Below are the code and all the weights of a small trained network. Each question names an input and a class and asks about switching units off, where a switched-off unit gives its printed mean instead of its output.

import numpy as np


def w(rows, s, z=0):
    codes = np.array(rows[::2]) - 128.0
    scale = np.full(codes.shape[1], s)
    scale[-1] = z or s
    return codes * scale


def norm(h):
    return h / np.sqrt((h * h).mean(-1, keepdims=True) + 1e-5)


def f(y):
    return np.maximum(y, 0)


def log_softmax(a):
    a = a - a.max(-1, keepdims=True)
    return a - np.log(np.exp(a).sum(-1, keepdims=True))


def net(x, mask):
    res = np.array(x, float).reshape(1, 2) / 4 @ E
    u = 0
    for l in range(3):
        y = f(norm(res) @ A[l][:, :-1].T + A[l][:, -1])
        res = res + np.where(mask[u : u + 3], y, B[l][:, -1]) @ B[l][:, :-1]
        u += 3
    return log_softmax(norm(res)[-1] @ U[:, :-1].T + U[:, -1])


A, B = {}, {}
E = w([
[168,40,95,79,58,18,74,2,22,197,29,166],'x0',
[94,43,46,123,72,98,169,68,128,211,125,146],'x1',
],0.0064)
A[0] = w([
[103,137,165,234,117,138,110,105,201,87,93,133,251],'L0N1',
[104,61,113,50,67,2,57,51,70,97,97,195,107],'L0N2',
[171,117,97,71,19,25,70,103,107,138,78,122,112],'L0N3',
],0.0055,0.0016)
B[0] = w([
[66,87,166,75,56,175,137,117,153,234,146,139,166],'L0N1',
[108,113,36,159,213,115,57,236,66,80,178,130,246],'L0N2',
[48,76,95,253,149,67,84,188,97,102,252,132,220],'L0N3',
],0.0071,0.011)
A[1] = w([
[92,57,1,165,152,67,183,89,108,164,142,110,254],'L1N1',
[91,148,89,154,127,144,152,157,210,120,182,111,48],'L1N2',
[152,132,73,93,144,94,114,123,200,78,112,95,101],'L1N3',
],0.0062,0.0029)
B[1] = w([
[203,72,102,174,33,50,185,162,49,95,173,188,255],'L1N1',
[143,136,107,61,215,107,57,56,96,113,2,71,194],'L1N2',
[128,133,156,155,85,182,151,44,142,142,108,54,128],'L1N3',
],0.0075,0.0099)
A[2] = w([
[170,165,140,131,123,97,115,128,168,102,128,171,172],'L2N1',
[100,136,205,139,57,91,129,160,133,107,196,150,9],'L2N2',
[126,133,122,253,130,72,137,130,131,80,180,218,88],'L2N3',
],0.0079,0.0015)
B[2] = w([
[169,90,103,157,125,106,160,81,149,126,168,170,136],'L2N1',
[174,160,167,143,79,95,158,85,128,168,93,146,162],'L2N2',
[142,185,99,253,165,160,132,139,91,104,220,209,252],'L2N3',
],0.013,0.011)
U = w([
[200,183,203,118,79,78,136,116,165,149,99,143,52],'0',
[60,167,159,59,254,207,50,169,230,108,100,28,172],'1',
[125,34,20,55,116,43,180,108,122,134,46,87,4],'2',
[142,101,45,215,121,52,112,193,78,84,215,173,230],'3',
],0.0084,0.0021)

Each question gives the input, the list of numbers given to net, and the class t.
The units are the neurons (one row each of A and B). Each row of codes is followed by its name. A weight is (code - 128) times the scale printed after its matrix; where a second scale follows, it is the last column's (A, B and U).
mask holds one flag per neuron, layer by layer. A switched-off neuron (its flag False) gives its mean, the last column of its row in B, instead of its output. The means were averaged over made-up inputs and are rounded, as every weight is.
A unit's drop is (log p(t) with every unit on - log p(t) with that unit switched off) / (log p(t) with every unit on - log p(t) with every unit switched off).
The circuit of an input: a set's keep is (log p(t) with only the set's units on - log p(t) with every unit switched off) / (log p(t) with every unit on - log p(t) with every unit switched off). Starting from all 9 units, units are removed one at a time, each time the one whose removal leaves the highest keep (on an exact tie, the one counted first), for as long as the keep stays at least 0.8.
circuit, biggest first: the units of the circuit, biggest drop first
most important unit: the unit with the biggest drop
top k neurons: the k neurons with the biggest drops, biggest first
drop of u: that unit's drop, to one decimal
input [-8,-8], class 1: top neuron => (L1N1)
input [-4,4], class 2: circuit, biggest first => (L0N3 L2N3 L0N2 L1N2)
input [0,-4], class 0: top 3 neurons => (L0N2 L1N2 L0N3)
input [-8,8], class 2: circuit, biggest first => (L0N3 L2N3 L1N2 L0N2)
input [-3,2], class 1: top 2 neurons => (L0N3 L1N1)
input [0,-8], class 0: top 2 neurons => (L0N2 L1N2)
input [0,-5], class 0: top 3 neurons => (L0N2 L1N2 L0N3)
input [1,-4], class 0: circuit, biggest first => (L0N2 L0N3 L1N1 L2N3)
input [1,-3], class 0: top 4 neurons => (L0N2 L0N3 L1N2 L1N1)
input [2,-8], class 0: top 3 neurons => (L0N2 L0N3 L2N3)
input [-3,3], class 2: top 3 neurons => (L0N3 L2N3 L0N2)
input [1,-8], class 0: drop of L0N2 => 0.7
input [-5,3], class 1: drop of L0N3 => 0.8
input [-4,5], class 2: most important unit => L0N3
input [-7,8], class 2: drop of L1N2 => 0.8
